Here is a tiny trained network, its code and every weight. The questions are about switching its units off for an input and a target symbol, where a switched-off unit gives its printed mean instead of its output.

import numpy as np


def w(rows, s, z=0):
    codes = np.array(rows[::2]) - 128.0
    scale = np.full(codes.shape[1], s)
    scale[-1] = z or s
    return codes * scale


def norm(h):
    return h / np.sqrt((h * h).mean(-1, keepdims=True) + 1e-5)


def f(y):
    return np.maximum(y, 0)


def softmax(a):
    e = np.exp(a - a.max(-1, keepdims=True))
    return e / e.sum(-1, keepdims=True)


def log_softmax(a):
    a = a - a.max(-1, keepdims=True)
    return a - np.log(np.exp(a).sum(-1, keepdims=True))


def net(x, mask):
    ids = ['ΔΠΦγτψ'.index(c) for c in x.split()]
    T = len(ids)
    res = E[ids] + P[:T]
    r = norm(res)
    for j in range(2):
        rows = slice(2 * j, 2 * j + 2)
        q, k, v = (r @ M[0][rows].T for M in (Q, K, V))
        z = softmax(np.where(np.tri(T) > 0, q @ k.T / 2**0.5, -1e9)) @ v
        o = O[0][rows]
        res = res + np.where(mask[j], z, o[:, -1]) @ o[:, :-1]
    y = f(norm(res) @ A[0][:, :-1].T + A[0][:, -1])
    res = res + np.where(mask[2:10], y, B[0][:, -1]) @ B[0][:, :-1]
    return log_softmax(norm(res)[-1] @ U[:, :-1].T + U[:, -1])


Q, K, V, O, A, B = {}, {}, {}, {}, {}, {}
E = w([
[145,113,211,237,212,92,164],'Δ',
[160,124,82,149,247,99,67],'Π',
[76,43,114,124,149,157,125],'Φ',
[56,101,91,114,105,118,137],'γ',
[173,101,55,193,132,195,158],'τ',
[89,62,125,151,94,155,141],'ψ',
],0.015)
P = w([
[254,208,167,84,127,76,140],'0',
[171,26,152,190,88,178,233],'1',
[165,123,146,184,64,126,30],'2',
[134,107,172,147,183,174,226],'3',
[101,164,175,216,22,140,83],'4',
[68,123,117,163,120,152,229],'5',
[130,147,149,169,62,186,43],'6',
[69,150,139,161,173,137,185],'7',
[122,178,142,170,72,186,51],'8',
[87,133,101,81,203,73,183],'9',
],0.0089)
Q[0] = w([
[144,95,66,98,178,98,232],'head 0',
[112,156,145,116,23,141,1],'head 0',
[112,166,154,127,92,79,7],'head 1',
[213,166,182,114,35,205,20],'head 1',
],0.0087)
K[0] = w([
[200,119,138,111,44,30,78],'head 0',
[2,142,99,192,104,213,56],'head 0',
[3,98,99,186,175,110,181],'head 1',
[53,141,78,196,158,171,136],'head 1',
],0.0086)
V[0] = w([
[89,125,123,165,239,48,94],'head 0',
[168,173,133,250,188,234,166],'head 0',
[114,90,254,110,110,142,98],'head 1',
[94,138,195,222,94,36,195],'head 1',
],0.0084)
O[0] = w([
[193,102,238,59,122,114,7,58],'head 0',
[213,86,90,174,228,76,158,173],'head 0',
[82,123,178,170,249,177,176,164],'head 1',
[167,198,205,99,79,171,219,3],'head 1',
],0.011,0.0016)
A[0] = w([
[72,96,117,161,186,175,28,117],'neuron 0',
[186,180,102,133,254,32,118,87],'neuron 1',
[195,82,175,208,177,2,120,254],'neuron 2',
[223,210,85,125,86,130,125,132],'neuron 3',
[93,152,32,128,235,122,80,121],'neuron 4',
[88,239,67,110,26,150,150,190],'neuron 5',
[115,150,76,147,197,61,136,99],'neuron 6',
[44,79,126,177,123,197,107,93],'neuron 7',
],0.0065,0.0035)
B[0] = w([
[8,61,161,137,114,154,206,244],'neuron 0',
[59,152,158,160,74,117,192,185],'neuron 1',
[167,147,102,6,98,181,99,250],'neuron 2',
[96,147,149,141,76,2,123,153],'neuron 3',
[99,67,147,253,85,88,147,211],'neuron 4',
[217,234,70,61,62,130,113,187],'neuron 5',
[176,123,188,151,48,96,103,165],'neuron 6',
[136,49,215,161,115,45,88,255],'neuron 7',
],0.008,0.0065)
U = w([
[196,151,215,127,160,139,204,197],'Δ',
[134,91,108,57,161,105,20,152],'Π',
[27,51,213,207,121,108,131,4],'Φ',
[64,218,144,116,18,115,117,167],'γ',
[184,102,9,207,129,77,153,186],'τ',
[37,203,60,156,200,161,254,82],'ψ',
],0.009,0.0019)

Each question gives the input, a string of symbols that net reads in full, and the target symbol t.
The units are the heads (2 rows each of Q, K, V and O) and the neurons (one row each of A and B). Each row of codes is followed by its name. A weight is (code - 128) times the scale printed after its matrix; where a second scale follows, it is the last column's (O, A, B and U).
mask holds one flag per unit, heads first, then neurons. A switched-off unit (its flag False) gives its mean, the last column of its rows in O or B, instead of its output. The means were averaged over made-up inputs and are rounded, as every weight is.
A unit's drop is (log p(t) with every unit on - log p(t) with that unit switched off) / (log p(t) with every unit on - log p(t) with every unit switched off).
The circuit of an input: a set's keep is (log p(t) with only the set's units on - log p(t) with every unit switched off) / (log p(t) with every unit on - log p(t) with every unit switched off). Starting from all 10 units, units are removed one at a time, each time the one whose removal leaves the highest keep (on an exact tie, the one counted first), for as long as the keep stays at least 0.8.
units of the circuit, in order: the units of the circuit, biggest drop first
k most important neurons: the k neurons with the biggest drops, biggest first
which heads matter: for each layer, one digit per head in row order, 1 if its drop is at least 0.15 and else 0, layers parted by /
drop of u: that unit's drop, to one decimal
input γ τ γ Φ Φ ψ Π Π, target γ: units of the circuit, in order : head 0
input Π Π Π τ, target Π: units of the circuit, in order : head 0; head 1
input Φ Δ Δ, target Δ: which heads matter : 01
input τ τ τ τ Π, target τ: which heads matter : 10
input Φ γ ψ, target γ: units of the circuit, in order : head 1; neuron 5; head 0
input Π Φ Φ ψ τ Δ, target Π: units of the circuit, in order : head 0; neuron 2
input Δ γ ψ Φ τ Π γ ψ, target Δ: units of the circuit, in order : head 1; head 0
input Δ Φ Φ Φ Φ Φ τ γ, target Δ: units of the circuit, in order : head 1; head 0
input Π γ τ Δ, target Π: units of the circuit, in order : head 1; neuron 2
input Δ γ Φ Φ Φ Φ τ τ ψ, target τ: units of the circuit, in order : head 0; head 1; neuron 0
input τ τ τ Π, target τ: units of the circuit, in order : head 0; head 1
input Φ Φ τ τ γ Δ Δ Φ τ τ, target Φ: units of the circuit, in order : head 1; head 0
input Π τ Π Δ γ Φ Δ ψ Π, target Δ: 2 most important neurons : neuron 2; neuron 7
input ψ γ τ τ Φ Δ, target ψ: units of the circuit, in order : head 0
input Φ ψ γ Φ Π τ, target Φ: drop of head 0 : 0.2
input ψ Φ Φ Δ, target ψ: drop of neuron 1 : 0.0
input Δ ψ Φ Φ ψ γ Φ Φ γ τ, target Δ: drop of head 0 : 0.2
